Here is a tiny trained network, its code and every weight. The questions are about switching its units off for an input and a target symbol, where a switched-off unit gives its printed mean instead of its output.

import numpy as np


def w(rows, s, z=0):
    codes = np.array(rows[::2]) - 128.0
    scale = np.full(codes.shape[1], s)
    scale[-1] = z or s
    return codes * scale


def f(y):
    return np.maximum(y, 0)


def softmax(a):
    e = np.exp(a - a.max(-1, keepdims=True))
    return e / e.sum(-1, keepdims=True)


def log_softmax(a):
    a = a - a.max(-1, keepdims=True)
    return a - np.log(np.exp(a).sum(-1, keepdims=True))


def net(x, mask):
    ids = ['αγηθμξπστφ'.index(c) for c in x.split()]
    T = len(ids)
    res = E[ids] + P[:T]
    q, k, v = (res @ M[0].T for M in (Q, K, V))
    z = softmax(np.where(np.tri(T) > 0, q @ k.T / 3**0.5, -1e9)) @ v
    res = res + np.where(mask[0], z, O[0][:, -1]) @ O[0][:, :-1]
    y = f(res @ A[0][:, :-1].T + A[0][:, -1])
    res = res + np.where(mask[1:17], y, B[0][:, -1]) @ B[0][:, :-1]
    return log_softmax(res[-1] @ U[:, :-1].T + U[:, -1])


Q, K, V, O, A, B = {}, {}, {}, {}, {}, {}
E = w([
[88,86,107],'α',
[150,247,207],'γ',
[121,86,160],'η',
[31,159,106],'θ',
[110,119,127],'μ',
[39,168,86],'ξ',
[116,99,186],'π',
[40,235,147],'σ',
[200,226,17],'τ',
[227,142,139],'φ',
],0.012)
P = w([
[71,173,106],'0',
[171,17,194],'1',
[183,3,183],'2',
[189,88,170],'3',
[193,79,144],'4',
[163,103,161],'5',
],0.006)
Q[0] = w([
[87,140,183],'head 0',
[70,81,75],'head 0',
[249,172,100],'head 0',
],0.012)
K[0] = w([
[169,191,160],'head 0',
[51,168,5],'head 0',
[167,12,202],'head 0',
],0.012)
V[0] = w([
[152,141,81],'head 0',
[67,127,1],'head 0',
[163,220,171],'head 0',
],0.0098)
O[0] = w([
[123,173,80,77],'head 0',
[136,203,216,8],'head 0',
[254,19,14,212],'head 0',
],0.009,0.0019)
A[0] = w([
[208,163,149,197],'neuron 0',
[133,156,149,253],'neuron 1',
[49,78,98,207],'neuron 2',
[85,180,132,104],'neuron 3',
[119,61,98,134],'neuron 4',
[177,176,218,75],'neuron 5',
[6,68,103,37],'neuron 6',
[214,163,160,217],'neuron 7',
[161,107,103,53],'neuron 8',
[145,155,65,130],'neuron 9',
[183,109,105,115],'neuron 10',
[82,84,175,179],'neuron 11',
[181,121,214,135],'neuron 12',
[44,102,167,236],'neuron 13',
[51,76,146,30],'neuron 14',
[106,51,101,229],'neuron 15',
],0.013,0.0033)
B[0] = w([
[70,176,82,184],'neuron 0',
[149,46,131,180],'neuron 1',
[167,249,151,199],'neuron 2',
[167,45,118,166],'neuron 3',
[121,128,117,218],'neuron 4',
[241,120,78,157],'neuron 5',
[1,182,19,166],'neuron 6',
[83,74,57,191],'neuron 7',
[105,157,160,179],'neuron 8',
[133,91,127,173],'neuron 9',
[121,145,170,211],'neuron 10',
[116,122,208,201],'neuron 11',
[127,121,46,170],'neuron 12',
[123,146,218,228],'neuron 13',
[61,190,103,157],'neuron 14',
[156,132,100,253],'neuron 15',
],0.016,0.0066)
U = w([
[117,118,151,113],'α',
[135,151,11,116],'γ',
[120,127,133,102],'η',
[172,114,184,252],'θ',
[92,158,141,128],'μ',
[223,78,151,86],'ξ',
[138,190,114,83],'π',
[237,185,97,61],'σ',
[53,26,99,146],'τ',
[90,181,106,34],'φ',
],0.011,0.0041)

Each question gives the input, a string of symbols that net reads in full, and the target symbol t.
The units are the heads (3 rows each of Q, K, V and O) and the neurons (one row each of A and B). Each row of codes is followed by its name. A weight is (code - 128) times the scale printed after its matrix; where a second scale follows, it is the last column's (O, A, B and U).
mask holds one flag per unit, heads first, then neurons. A switched-off unit (its flag False) gives its mean, the last column of its rows in O or B, instead of its output. The means were averaged over made-up inputs and are rounded, as every weight is.
A unit's drop is (log p(t) with every unit on - log p(t) with that unit switched off) / (log p(t) with every unit on - log p(t) with every unit switched off).
The circuit of an input: a set's keep is (log p(t) with only the set's units on - log p(t) with every unit switched off) / (log p(t) with every unit on - log p(t) with every unit switched off). Starting from the 12 units with the biggest drops (on a tie, the unit counted first), units are removed one at a time, each time the one whose removal leaves the highest keep (on an exact tie, the one counted first), for as long as the keep stays at least 0.8.
circuit, biggest first: the units of the circuit, biggest drop first
unit that matters most: the unit with the biggest drop
k most important neurons: the k neurons with the biggest drops, biggest first
drop when u is switched off: that unit's drop, to one decimal
input η μ π, target μ: 3 most important neurons : [neuron 14; neuron 6; neuron 11]
input γ η π, target σ: circuit, biggest first : [head 0; neuron 15; neuron 2]
input μ μ θ, target μ: 2 most important neurons : [neuron 6; neuron 13]
input γ η θ, target γ: circuit, biggest first : [head 0; neuron 15]
input γ μ η, target σ: circuit, biggest first : [head 0; neuron 15; neuron 2]
input ξ θ ξ θ, target ξ: circuit, biggest first : [head 0; neuron 5; neuron 3; neuron 1]
input γ μ σ θ, target γ: 3 most important neurons : [neuron 13; neuron 6; neuron 11]
input π η μ, target φ: 3 most important neurons : [neuron 6; neuron 14; neuron 2]
input π η η, target φ: circuit, biggest first : [head 0; neuron 6; neuron 2]
input η φ γ, target γ: 2 most important neurons : [neuron 13; neuron 11]
input γ μ η φ α, target γ: 3 most important neurons : [neuron 6; neuron 13; neuron 15]
input γ η γ γ θ ξ, target γ: circuit, biggest first : [head 0; neuron 13]
input φ γ π η, target σ: circuit, biggest first : [head 0; neuron 2; neuron 15]
input γ μ φ γ, target τ: circuit, biggest first : [neuron 7]
input θ μ π, target ξ: most important neuron : [neuron 5]
input γ π α α σ α, target γ: 3 most important neurons : [neuron 13; neuron 6; neuron 15]
input φ α θ π μ α, target φ: circuit, biggest first : [neuron 6; head 0; neuron 2]
input μ γ θ, target μ: 3 most important neurons : [neuron 13; neuron 6; neuron 11]
input ξ α μ π μ α, target ξ: 3 most important neurons : [neuron 5; neuron 6; neuron 1]
input τ θ μ φ π ξ, target τ: unit that matters most : head 0
input θ α η, target ξ: 2 most important neurons : [neuron 5; neuron 6]
input φ θ α, target φ: 2 most important neurons : [neuron 6; neuron 14]
input θ ξ μ, target ξ: 3 most important neurons : [neuron 5; neuron 6; neuron 1]
input τ μ μ, target γ: drop when neuron 11 is switched off : 0.1
input ξ φ μ γ ξ, target ξ: drop when neuron 5 is switched off : 0.2
input θ τ φ, target γ: drop when head 0 is switched off : -0.2
